Moves between nodes:
bizi pu sivu
bizi ga poti
bizi ra bidu
bizi ka sote
mira pu mala
mira ga kona
mira ra mifo
mira ka mesa
kobi pu bidu
kobi ga mala
kobi ra fito
kobi ka veze
mesa pu kobi
mesa ga mira
mesa ra reto
mesa ka fito
kota pu befi
kota ga pufo
kota ra nupo
kota ka poti
dite pu duli
dite ga geba
dite ra taki
dite ka fere
mifo pu mesa
mifo ga duli
mifo ra zefi
mifo ka reto
luni pu kota
luni ga sote
luni ra sima
luni ka nupo
taki pu fere
taki ga fasu
taki ra sabo
taki ka gefi
geba pu vegu
geba ga reto
geba ra fasu
geba ka dite
gebo pu megi
gebo ga nune
gebo ra taba
gebo ka meki
zete pu bubo
zete ga gefi
zete ra tade
zete ka fiso
tade pu fiso
tade ga ruku
tade ra toka
tade ka sapu
vegu pu kona
vegu ga fito
vegu ra dite
vegu ka duli
poti pu zure
poti ga kota
poti ra dero
poti ka bizi
pufo pu biko
pufo ga sivu
pufo ra luni
pufo ka kota
nupo pu poti
nupo ga luni
nupo ra mala
nupo ka dero
topo pu nune
topo ga funa
topo ra zure
topo ka losu
sima pu nupo
sima ga mobi
sima ra mira
sima ka mala
nobu pu nere
nobu ga sise
nobu ra topo
nobu ka nune
fiso pu fasu
fiso ga zete
fiso ra sapu
fiso ka nesu
meki pu sise
meki ga gebo
meki ra biko
meki ka funa
kona pu sima
kona ga veze
kona ra duli
kona ka mira
dero pu bizi
dero ga nupo
dero ra kobi
dero ka bidu
fito pu veze
fito ga mesa
fito ra geba
fito ka vegu
funa pu nobu
funa ga meki
funa ra befi
funa ka topo
toka pu sapu
toka ga nere
toka ra gebo
toka ka megi
sabo pu gefi
sabo ga nesu
sabo ra zaki
sabo ka ruku
reto pu fito
reto ga mifo
reto ra bubo
reto ka geba
subo pu sabo
subo ga sapu
subo ra sise
subo ka zaki
fasu pu dite
fasu ga bubo
fasu ra nesu
fasu ka taki
megi pu subo
megi ga toka
megi ra meki
megi ka sise
sote pu pufo
sote ga bizi
sote ra mobi
sote ka luni
nesu pu taki
nesu ga fiso
nesu ra subo
nesu ka sabo
sise pu zaki
sise ga megi
sise ra funa
sise ka nobu
sivu pu taba
sivu ga zure
sivu ra sote
sivu ka pufo
ruku pu zete
ruku ga sabo
ruku ra nere
ruku ka tade
losu pu gebo
losu ga topo
losu ra sivu
losu ka taba
nune pu toka
nune ga nobu
nune ra losu
nune ka gebo
taba pu meki
taba ga losu
taba ra pufo
taba ka biko
biko pu funa
biko ga taba
biko ra kota
biko ka befi
fere pu mifo
fere ga dite
fere ra gefi
fere ka zefi
bidu pu sote
bidu ga dero
bidu ra veze
bidu ka mobi
nere pu tade
nere ga zaki
nere ra nune
nere ka toka
zure pu losu
zure ga befi
zure ra bizi
zure ka sivu
sapu pu nesu
sapu ga tade
sapu ra megi
sapu ka subo
mala pu dero
mala ga sima
mala ra mesa
mala ka kobi
bubo pu geba
bubo ga zefi
bubo ra fiso
bubo ka fasu
befi pu topo
befi ga biko
befi ra poti
befi ka zure
zaki pu ruku
zaki ga subo
zaki ra nobu
zaki ka nere
veze pu mobi
veze ga kobi
veze ra vegu
veze ka kona
mobi pu luni
mobi ga bidu
mobi ra kona
mobi ka sima
gefi pu zefi
gefi ga taki
gefi ra ruku
gefi ka zete
duli pu mira
duli ga vegu
duli ra fere
duli ka mifo
zefi pu reto
zefi ga fere
zefi ra zete
zefi ka bubo

The rows follow the links: the fewer symbols apart two nodes are, the more alike their rows tend to be.

Named rows; a name shown again gets a slightly different row:
duli
-23 -24 21 4 -4 24 1 13 18 -18 7 29 -17 15 27 -6 -6 11 -1 2 1 -59 -5 -29 7 5 19 6 -2 9 1 3 11 25 -15 15 -6 -14 -24 11 18 19 4 -9 -20 -6 -11 6 11 0 29 35 -1 -22 5 -20 31 2 -3 -1 -26 11 -43 0 -4 22 -4 -17
kobi
3 -8 10 -7 1 29 -18 -11 -15 -12 -15 -4 -3 34 17 -26 12 -24 -3 21 21 10 -4 -20 7 20 19 -28 8 -18 48 -12 7 2 -4 15 -7 35 23 -3 20 -9 20 6 -10 24 15 10 -1 8 16 0 35 16 -1 18 -12 1 -15 -18 -5 10 6 25 -9 -26 12 33
bidu
-9 -10 5 -3 2 41 3 10 -7 -5 -33 4 -20 -5 31 -21 7 -2 -6 48 4 16 0 -9 28 -10 19 -11 14 -8 8 20 9 17 -2 15 9 -18 -6 36 19 -4 -9 -19 0 38 16 -16 11 9 6 -1 -9 6 -5 -9 -8 6 -12 -34 -19 23 -47 3 -23 11 16 0
fito
-20 -17 23 -5 -10 22 -13 6 -2 -37 14 34 -7 15 22 -2 -9 -8 -4 -14 -7 -50 -2 -17 27 11 25 -11 -1 9 18 -12 25 5 -31 8 -1 10 -3 -17 12 10 13 -9 -20 -33 -21 4 0 -9 -4 41 3 -6 14 -15 19 3 4 11 -11 3 -41 1 -4 21 1 -8
sise
9 14 1 18 1 -46 -12 -9 6 5 -3 -9 17 16 -29 -3 -13 -7 27 -13 31 31 0 25 -1 0 -29 21 -8 6 -24 -5 -8 -2 7 -22 -1 5 -7 -17 -26 -5 8 6 -9 -15 -6 2 -15 -28 -13 -8 3 17 21 17 21 -33 44 -9 -3 -4 31 -6 -13 32 -14 -8
sivu
-1 1 -4 2 21 0 -9 -1 4 20 -33 -23 -14 1 -17 -6 -1 -23 -5 28 26 40 -11 26 6 3 -15 5 -6 10 8 -5 0 -3 1 -47 13 -10 16 1 -15 -20 0 1 11 27 7 7 -4 1 -12 -42 24 -11 14 32 -9 -14 6 -39 -16 -23 5 5 5 -22 5 22
mesa
-19 -14 23 -12 -9 25 -20 -2 -10 -35 12 29 -3 18 10 -5 -4 -16 -4 -20 -7 -44 8 -13 31 17 24 -19 -3 7 26 -14 28 -3 -27 9 1 24 15 -23 10 2 17 -9 -17 -38 -16 9 0 -5 -7 42 11 -2 8 -10 10 3 0 14 -4 -1 -27 7 -4 7 7 3
vegu
-22 -19 20 -2 -3 27 -4 9 7 -30 12 34 -9 16 21 1 -6 3 -2 -8 -7 -57 1 -21 20 9 26 -1 -3 9 6 -4 17 15 -24 10 -1 -1 -17 -4 16 15 8 -8 -19 -25 -17 9 3 -8 12 40 -2 -15 10 -16 24 1 1 4 -19 7 -47 8 -3 25 2 -17
mobi
-6 -7 6 1 5 39 -2 9 -4 -7 -31 -7 -22 5 31 -25 3 0 -1 49 13 21 -6 -15 20 -6 16 -15 15 -6 18 14 3 16 4 17 0 -7 -1 36 19 -1 -1 -9 -6 49 20 -12 11 8 15 -3 2 14 -1 1 -7 6 -13 -33 -20 23 -34 16 -20 4 17 12
zaki
32 27 -30 -5 -1 -14 14 -11 -23 -15 21 -28 17 -13 6 1 -3 21 31 -19 -8 37 8 18 -5 -13 -28 9 11 -13 -36 -1 -6 -7 10 29 -9 13 -3 -5 3 7 -12 5 4 -3 9 -20 2 -6 -13 -3 -10 35 1 -8 -14 -7 19 16 46 4 37 -5 -5 9 1 5
zete
10 13 1 4 -11 -33 -4 -11 29 -6 -14 12 5 -10 -8 6 9 -4 -7 -56 2 -25 -8 13 -11 1 -13 16 5 15 -5 -14 -9 6 -4 -4 4 -10 -17 -11 -23 -4 -10 -1 -9 -21 -11 7 23 -17 17 33 18 8 11 -15 31 -11 32 30 6 8 -21 -13 27 23 -29 -37
biko
-5 6 -26 9 26 16 18 15 -16 0 7 -32 -16 -16 10 9 -12 16 13 35 0 34 -7 30 9 -17 -20 16 -10 12 -35 11 4 1 -7 -27 9 -27 -6 14 9 0 -16 -3 18 28 9 -13 -4 4 -23 -40 -18 -13 6 6 -11 -7 -1 -38 10 -21 -1 -6 -14 -4 20 20
nune
-5 0 19 17 0 -52 -8 -6 16 34 -3 3 17 20 -52 6 -14 -7 6 0 17 10 5 5 -10 1 -7 17 -16 4 -18 5 -16 -15 16 -22 -2 -1 -8 -14 -28 2 8 8 -3 -29 -12 6 -36 -19 -13 -13 -18 -11 4 24 22 -14 18 -4 -22 -11 41 -8 -16 27 -11 -12
nere
31 26 -26 0 5 -14 9 -14 -25 -21 18 -24 12 -3 10 1 -7 12 39 -18 2 40 8 29 2 -10 -34 7 6 -8 -40 -11 -7 -5 -1 10 -5 16 0 -21 -7 1 -9 1 0 -2 6 -16 4 -10 -17 -4 -5 41 11 -1 -3 -19 35 10 36 3 30 -4 -6 18 -4 5
ruku
15 9 -5 10 -18 -38 15 -2 28 37 3 3 21 -11 -10 9 8 19 -11 -20 -11 1 8 -22 -40 -7 1 11 14 -12 -13 16 -27 0 35 33 -5 0 -16 18 -11 5 -8 4 4 4 11 -10 1 5 28 11 -21 7 -25 -18 0 8 -8 32 9 24 28 -9 13 8 -21 -29

Each walk starts at a row. The symbols on each line, taken left to right, move it on to the next node.
Answer with the node's row; about right is enough.
start 28 20 -18 9 0 -24 0 -12 -15 -17 12 -22 11 -1 -2 -4 -12 2 37 -21 12 41 -1 35 8 -7 -33 15 -2 -5 -32 -10 -5 -6 0 1 -5 6 0 -19 -14 3 -3 1 -1 -2 4 -13 -2 -16 -16 -6 1 37 21 6 6 -21 45 0 27 4 31 -10 -9 26 -4 2
ra ga ga ga ga: 20 19 -9 10 5 -38 -6 -14 -1 -12 1 -16 14 13 -17 -5 -10 -3 32 -22 26 33 -3 30 7 -6 -33 21 -1 1 -35 -10 -5 -2 1 -17 -7 8 -8 -19 -24 3 1 1 -10 -7 -1 -7 -7 -24 -12 -2 1 24 28 15 15 -29 46 -6 10 -4 26 -9 -11 26 -9 -8
ga ra pu ga pu pu ka: 6 4 1 8 -18 -38 12 -4 31 34 -10 8 16 -12 -13 4 10 15 -15 -23 -3 -14 7 -19 -38 -2 0 15 14 -2 -14 15 -30 6 29 25 -5 -9 -28 14 -19 9 -9 8 2 -2 5 -6 3 -3 31 19 -15 1 -21 -14 18 2 0 28 -1 25 11 -14 17 18 -28 -35
start -13 -8 22 -14 -11 22 -18 -10 -19 -34 10 24 2 25 10 -9 -2 -25 -3 -19 -1 -30 6 -11 23 19 23 -29 0 -2 40 -21 23 -11 -25 6 0 32 29 -31 10 -1 17 -5 -18 -31 -8 14 -5 -8 -7 31 23 10 12 0 -1 7 -1 16 -1 -1 -14 11 -1 -8 7 14
ga ra ka pu pu ga: 4 -11 9 -6 2 34 -10 -6 -10 -12 -26 -6 -11 28 24 -30 9 -25 -1 34 28 18 -6 -18 8 13 20 -22 16 -17 37 -1 5 14 1 15 -8 22 12 10 19 -8 11 -1 -10 38 21 6 6 11 21 -6 27 16 -1 23 -14 -2 -8 -29 -14 15 -1 27 -13 -19 17 22
ka ga ka ra ka pu: -6 -3 20 -17 -8 27 -23 -12 -21 -31 6 17 0 29 11 -13 6 -27 -7 -8 7 -16 3 -16 22 23 22 -34 2 -11 49 -18 20 -8 -18 7 -3 39 31 -28 12 -6 22 -3 -14 -19 -3 14 -6 3 -4 16 30 16 8 11 -10 4 -7 10 -1 -2 -5 16 -1 -18 9 26
start 7 9 12 18 1 -45 -10 -10 14 23 -6 1 14 24 -46 0 -12 -10 19 -9 27 18 2 11 -3 3 -17 16 -10 3 -20 1 -11 -12 8 -26 -3 -2 -6 -15 -33 3 10 5 -8 -23 -6 2 -26 -23 -10 -7 -4 1 13 21 21 -25 36 -7 -12 -8 35 -8 -14 29 -8 -13
ga ga ra pu ra ra: 3 4 -18 8 25 12 11 14 -9 1 -7 -32 -20 -9 3 -1 -10 -1 14 37 11 41 -14 31 10 -17 -22 12 -8 11 -29 1 4 1 -10 -39 5 -29 1 12 3 -6 -10 4 19 40 10 -3 -2 5 -19 -48 0 -10 14 17 -4 -10 7 -44 -3 -20 -3 -4 -8 -8 20 20
pu ra ka ga ga pu: -11 -4 -6 5 11 -3 19 19 -11 26 32 -4 6 -15 -22 24 -17 25 9 27 -25 6 11 3 1 -23 -7 11 -12 -2 -29 19 5 -13 10 -10 8 -16 -8 8 4 15 -6 0 22 -14 -8 -12 -30 6 -35 -29 -53 -25 -11 -3 -19 16 -14 -6 2 -17 27 -12 -18 7 22 3
start -5 3 4 2 12 -11 -14 1 6 27 -38 -13 -4 -4 -28 -8 3 -34 -16 24 26 29 -10 23 4 2 -5 -6 -7 10 26 -8 0 -11 1 -51 13 -6 27 -3 -15 -24 9 2 10 13 -2 13 -3 1 -14 -36 24 -11 2 35 -9 -7 0 -33 -19 -28 3 4 10 -24 6 20
ga ka ka ga ka: -12 5 16 -1 5 -12 -15 -3 6 33 -35 -3 0 -7 -41 -1 4 -35 -27 13 12 19 -4 14 11 8 5 -13 -9 8 34 -1 1 -16 3 -46 13 -2 34 -6 -23 -27 8 0 17 1 -8 14 -10 2 -20 -26 20 -13 -5 32 -10 -1 -10 -18 -19 -25 -4 5 3 -28 2 17
ra pu pu ra pu pu: -5 -3 -21 4 22 17 18 21 -23 3 20 -24 -6 -23 7 13 -15 24 16 36 -17 26 -1 21 7 -23 -13 10 -9 3 -42 13 8 1 -7 -20 8 -27 -11 15 11 6 -14 -4 22 16 -2 -19 -11 6 -28 -37 -36 -18 3 -1 -14 4 -2 -25 7 -15 8 -13 -18 0 26 14
start 29 17 -26 0 -9 -23 22 -12 -8 15 23 -13 23 -15 4 9 4 25 11 -16 -21 20 13 -7 -26 -7 -13 0 13 -18 -22 11 -20 -6 25 41 -8 12 -6 5 1 12 -16 4 7 0 18 -20 0 8 0 -3 -27 25 -20 -18 -16 10 -4 31 34 18 44 -6 2 1 -10 -9
ga ra ra ra ga ra ra: -27 -5 17 -12 -9 5 -9 8 -6 20 -25 22 2 -30 -22 12 1 -14 -30 13 -25 1 15 1 33 -2 22 -22 -2 -1 29 12 13 -16 -2 -18 21 -8 29 12 -7 -17 -2 -25 11 -25 -21 -2 -13 6 -35 3 -18 -11 -16 -4 -22 18 -19 9 -14 -5 -34 -7 -8 -3 16 -7
ka pu pu ra pu pu: -8 0 -21 2 15 9 19 17 -24 15 29 -14 -2 -20 -4 21 -17 28 15 32 -27 20 1 12 7 -26 -11 16 -13 3 -39 16 7 -7 3 -14 -1 -23 -11 11 6 9 -14 -2 22 3 -4 -16 -19 8 -31 -36 -50 -25 -4 0 -20 12 -10 -15 5 -17 13 -11 -21 0 23 12
start -13 -4 16 12 2 -44 1 0 15 46 7 9 18 11 -52 10 -14 0 4 9 6 3 12 -2 -7 -2 -2 17 -14 -1 -17 13 -10 -19 21 -26 -1 -5 -8 -8 -25 8 12 6 7 -30 -11 -1 -42 -8 -16 -21 -33 -23 -4 22 8 -3 2 4 -21 -10 45 -11 -17 19 0 -13
ra pu ka ga: -17 -8 9 13 1 -32 3 6 9 43 20 8 19 0 -45 16 -12 6 -2 15 -8 4 17 -7 -12 -13 1 11 -16 -1 -17 17 -11 -19 19 -15 -3 -12 -6 -3 -15 8 10 4 11 -28 -16 -2 -41 -1 -28 -22 -45 -26 -13 12 1 6 -13 3 -18 -17 38 -10 -18 15 4 -8
ka ka ga ra ka: 1 7 -10 5 22 10 3 4 -1 5 -22 -32 -13 -2 -8 -5 -7 -11 6 34 21 44 -18 33 4 -5 -19 10 -7 12 -10 0 -3 2 -7 -43 11 -19 3 8 -3 -17 -5 2 11 38 13 0 0 0 -14 -43 15 -10 11 27 -3 -12 6 -46 -8 -22 1 3 -4 -20 11 20
start -9 -8 4 10 1 -21 14 12 -2 36 28 7 14 -5 -34 25 -13 20 7 25 -26 5 13 0 -2 -15 -2 17 -19 -2 -24 18 -1 -17 15 -16 -1 -13 -7 2 -3 13 1 3 16 -23 -13 -8 -36 3 -31 -24 -53 -27 -17 4 -10 10 -16 -1 -7 -19 34 -15 -22 6 11 1
ra pu ga ra ra: -17 -3 20 -6 -1 -8 -18 -3 -1 32 -35 9 1 -15 -43 4 1 -30 -34 13 1 14 12 10 18 5 12 -15 -8 4 42 3 7 -24 5 -44 19 -1 41 -4 -19 -25 10 -11 12 -14 -12 14 -12 6 -27 -14 7 -19 -10 23 -18 4 -18 -1 -21 -19 -8 -1 6 -19 6 9
ra pu ka ga: -23 -4 20 -12 -9 -1 -11 1 -1 25 -31 21 3 -23 -38 7 6 -26 -36 11 -17 2 14 12 23 -1 20 -20 2 2 38 5 8 -25 3 -32 18 -5 35 3 -14 -20 0 -15 14 -22 -17 4 -11 6 -36 -3 -2 -10 -13 7 -23 17 -18 7 -14 -12 -21 -6 1 -11 9 2
